Here is a tiny trained network, its code and every weight. The questions are about switching its units off for an input and a class, where a switched-off unit gives its printed mean instead of its output.

import numpy as np


def w(rows, s, z=0):
    codes = np.array(rows[::2]) - 128.0
    scale = np.full(codes.shape[1], s)
    scale[-1] = z or s
    return codes * scale


def f(y):
    return y / 2 * (1 + np.tanh(0.7978845608 * (y + 0.044715 * y**3)))


def log_softmax(a):
    a = a - a.max(-1, keepdims=True)
    return a - np.log(np.exp(a).sum(-1, keepdims=True))


def net(x, mask):
    res = np.array(x, float).reshape(1, 4) / 4 @ E
    y = f(res @ A[0][:, :-1].T + A[0][:, -1])
    res = res + np.where(mask, y, B[0][:, -1]) @ B[0][:, :-1]
    return log_softmax(res[-1] @ U[:, :-1].T + U[:, -1])


A, B = {}, {}
E = w([
[187,29,120,207,218,42,145,197],'x0',
[146,32,181,225,104,145,102,1],'x1',
[160,185,173,154,186,99,47,116],'x2',
[230,138,153,59,204,172,162,99],'x3',
],0.0095)
A[0] = w([
[119,11,237,148,96,129,113,2,5],'N0',
[191,145,124,101,160,183,125,72,67],'N1',
[187,119,160,105,189,184,172,95,111],'N2',
[54,135,104,203,69,91,50,113,111],'N3',
[163,202,188,146,158,102,41,108,93],'N4',
[116,76,76,124,127,216,197,111,68],'N5',
[103,199,80,107,109,191,112,47,7],'N6',
],0.0098,0.0033)
B[0] = w([
[133,167,137,24,165,82,117,161,249],'N0',
[103,142,126,175,127,217,119,186,172],'N1',
[150,110,76,140,136,193,43,184,188],'N2',
[100,91,127,137,139,206,80,208,197],'N3',
[166,74,193,87,20,106,175,117,181],'N4',
[186,115,192,123,55,138,150,119,165],'N5',
[154,84,39,179,177,10,75,52,182],'N6',
],0.012,0.015)
U = w([
[161,35,83,177,175,53,93,119,220],'0',
[98,218,119,41,133,107,124,176,166],'1',
[102,114,120,158,107,218,72,162,2],'2',
[146,70,174,116,2,139,159,120,198],'3',
[111,130,158,130,143,158,134,119,185],'4',
[123,170,170,196,137,135,170,101,13],'5',
],0.013,0.0037)

Each question gives the input, the list of numbers given to net, and the class t.
The units are the neurons (one row each of A and B). Each row of codes is followed by its name. A weight is (code - 128) times the scale printed after its matrix; where a second scale follows, it is the last column's (A, B and U).
mask holds one flag per neuron, in row order. A switched-off neuron (its flag False) gives its mean, the last column of its row in B, instead of its output. The means were averaged over made-up inputs and are rounded, as every weight is.
A unit's drop is (log p(t) with every unit on - log p(t) with that unit switched off) / (log p(t) with every unit on - log p(t) with every unit switched off).
The circuit of an input: a set's keep is (log p(t) with only the set's units on - log p(t) with every unit switched off) / (log p(t) with every unit on - log p(t) with every unit switched off). Starting from all 7 units, units are removed one at a time, each time the one whose removal leaves the highest keep (on an exact tie, the one counted first), for as long as the keep stays at least 0.8.
circuit, biggest first: the units of the circuit, biggest drop first
most important unit: the unit with the biggest drop
top k neurons: the k neurons with the biggest drops, biggest first
drop of u: that unit's drop, to one decimal
input [3,7,5,6], class 1: most important unit -> N0
input [-4,3,8,-6], class 3: top 3 neurons -> [N4; N2; N1]
input [-1,-2,4,6], class 2: top 2 neurons -> [N0; N2]
input [-6,5,-3,6], class 0: top 2 neurons -> [N6; N3]
input [6,-2,-7,5], class 3: top 3 neurons -> [N6; N5; N0]
input [-3,-1,-7,-7], class 2: top 3 neurons -> [N3; N4; N0]
input [4,0,-4,-6], class 2: top 4 neurons -> [N6; N3; N4; N0]
input [4,-3,-7,4], class 3: top 2 neurons -> [N0; N6]
input [-5,1,-6,8], class 2: top 2 neurons -> [N1; N2]
input [-8,-8,2,3], class 0: top 2 neurons -> [N6; N0]
input [4,5,8,-5], class 3: top 2 neurons -> [N4; N6]
input [5,6,-2,-2], class 1: circuit, biggest first -> [N0; N6]
input [1,3,0,5], class 2: top 2 neurons -> [N2; N6]
input [2,6,7,7], class 2: most important unit -> N2
input [1,-6,2,-7], class 2: top 2 neurons -> [N0; N3]
input [-8,6,6,1], class 0: drop of N6 -> 2.4
input [-3,7,-1,-3], class 1: drop of N0 -> 0.9
input [-4,8,-2,-1], class 1: drop of N0 -> 1.1
